Here is a tiny trained network, its code and every weight. The questions are about switching its units off for an input and a class, where a switched-off unit gives its printed mean instead of its output.

import numpy as np


def w(rows, s, z=0):
    codes = np.array(rows[::2]) - 128.0
    scale = np.full(codes.shape[1], s)
    scale[-1] = z or s
    return codes * scale


def norm(h):
    return h / np.sqrt((h * h).mean(-1, keepdims=True) + 1e-5)


def f(y):
    return np.maximum(y, 0)


def log_softmax(a):
    a = a - a.max(-1, keepdims=True)
    return a - np.log(np.exp(a).sum(-1, keepdims=True))


def net(x, mask):
    res = np.array(x, float).reshape(1, 4) / 4 @ E
    u = 0
    for l in range(3):
        y = f(norm(res) @ A[l][:, :-1].T + A[l][:, -1])
        res = res + np.where(mask[u : u + 7], y, B[l][:, -1]) @ B[l][:, :-1]
        u += 7
    return log_softmax(norm(res)[-1] @ U[:, :-1].T + U[:, -1])


A, B = {}, {}
E = w([
[186,166,126,146,43,112,199],'x0',
[135,92,132,109,5,248,149],'x1',
[159,13,137,103,94,104,124],'x2',
[69,174,140,84,76,73,47],'x3',
],0.0022)
A[0] = w([
[148,59,106,139,87,175,135,52],'0.n1',
[142,19,125,131,109,233,161,78],'0.n2',
[144,86,165,110,93,171,128,3],'0.n3',
[159,99,134,132,2,132,160,142],'0.n4',
[134,87,135,120,16,162,143,67],'0.n5',
[141,51,124,117,60,176,153,69],'0.n6',
[129,92,110,117,92,181,136,72],'0.n7',
],0.0074,0.0015)
B[0] = w([
[123,160,76,72,139,177,173,201],'0.n1',
[240,31,143,2,75,207,125,254],'0.n2',
[183,145,68,147,111,128,128,181],'0.n3',
[141,30,118,83,100,146,110,248],'0.n4',
[180,95,89,52,108,195,121,239],'0.n5',
[114,131,112,108,86,135,162,229],'0.n6',
[141,134,125,147,136,99,172,193],'0.n7',
],0.0066,0.0054)
A[1] = w([
[114,105,132,130,2,95,102,135],'1.n1',
[136,147,132,167,133,156,207,142],'1.n2',
[160,104,127,84,96,165,105,47],'1.n3',
[144,53,132,144,142,182,140,90],'1.n4',
[90,121,137,121,155,172,79,19],'1.n5',
[126,46,140,121,204,93,104,89],'1.n6',
[127,197,139,130,52,187,139,1],'1.n7',
],0.0082,0.00098)
B[1] = w([
[254,145,174,56,95,160,203,193],'1.n1',
[204,189,165,75,66,81,174,149],'1.n2',
[156,113,106,71,86,191,133,254],'1.n3',
[201,133,72,31,67,154,109,221],'1.n4',
[72,72,104,170,160,137,121,157],'1.n5',
[25,40,62,181,150,188,92,188],'1.n6',
[97,43,25,123,150,224,117,165],'1.n7',
],0.006,0.0064)
A[2] = w([
[124,99,124,114,19,165,145,120],'2.n1',
[190,33,135,163,165,119,200,2],'2.n2',
[157,227,254,92,85,118,120,69],'2.n3',
[103,134,171,111,104,68,73,100],'2.n4',
[194,13,181,133,161,8,173,34],'2.n5',
[152,74,98,99,128,181,228,171],'2.n6',
[161,72,164,35,119,122,71,74],'2.n7',
],0.0058,0.00091)
B[2] = w([
[179,74,168,64,206,161,142,225],'2.n1',
[102,218,159,40,45,192,75,157],'2.n2',
[120,193,154,144,233,4,133,148],'2.n3',
[205,82,127,151,149,169,224,138],'2.n4',
[175,61,77,66,118,253,136,140],'2.n5',
[160,127,159,63,89,9,106,253],'2.n6',
[162,209,41,148,80,173,186,220],'2.n7',
],0.0048,0.007)
U = w([
[155,224,175,158,162,25,160,129],'0',
[210,86,104,26,46,191,149,169],'1',
[104,145,223,230,46,128,119,3],'2',
[1,76,85,198,184,149,61,163],'3',
],0.0081,0.0049)

Each question gives the input, the list of numbers given to net, and the class t.
The units are the neurons (one row each of A and B). Each row of codes is followed by its name. A weight is (code - 128) times the scale printed after its matrix; where a second scale follows, it is the last column's (A, B and U).
mask holds one flag per neuron, layer by layer. A switched-off neuron (its flag False) gives its mean, the last column of its row in B, instead of its output. The means were averaged over made-up inputs and are rounded, as every weight is.
A unit's drop is (log p(t) with every unit on - log p(t) with that unit switched off) / (log p(t) with every unit on - log p(t) with every unit switched off).
unit that matters most: the unit with the biggest drop
top k neurons: the k neurons with the biggest drops, biggest first
k most important neurons of layer l: the k neurons of layer l with the biggest drops, biggest first
drop of u: that unit's drop, to one decimal
input [-6,3,-3,3], class 3: top 3 neurons => (0.n2 0.n4 0.n5)
input [-2,-3,-7,-4], class 0: 3 most important neurons of layer 0 => (0.n4 0.n2 0.n5)
input [-8,3,-5,2], class 3: top 3 neurons => (0.n2 0.n5 0.n4)
input [3,-8,-7,-8], class 0: unit that matters most => 0.n4
input [7,-8,-4,5], class 0: 2 most important neurons of layer 0 => (0.n2 0.n4)
input [-3,-4,0,8], class 3: top 2 neurons => (0.n2 0.n6)
input [-6,2,-2,5], class 3: top 4 neurons => (0.n2 0.n6 0.n5 0.n4)
input [-1,-8,-4,-8], class 3: 2 most important neurons of layer 0 => (0.n2 0.n6)
input [4,-5,-8,0], class 0: top 2 neurons => (0.n2 0.n5)
input [3,-7,0,2], class 3: top 3 neurons => (0.n2 0.n6 1.n1)
input [-3,-8,7,6], class 3: top 2 neurons => (0.n2 1.n6)
input [7,-5,-8,-4], class 0: 2 most important neurons of layer 0 => (0.n2 0.n5)
input [-5,-3,-3,8], class 3: drop of 0.n2 => 0.7
input [-3,4,-5,3], class 3: drop of 1.n7 => 0.8
input [-8,-1,-4,4], class 3: drop of 1.n3 => 0.0
input [-5,-3,0,6], class 3: top neuron => (0.n2)
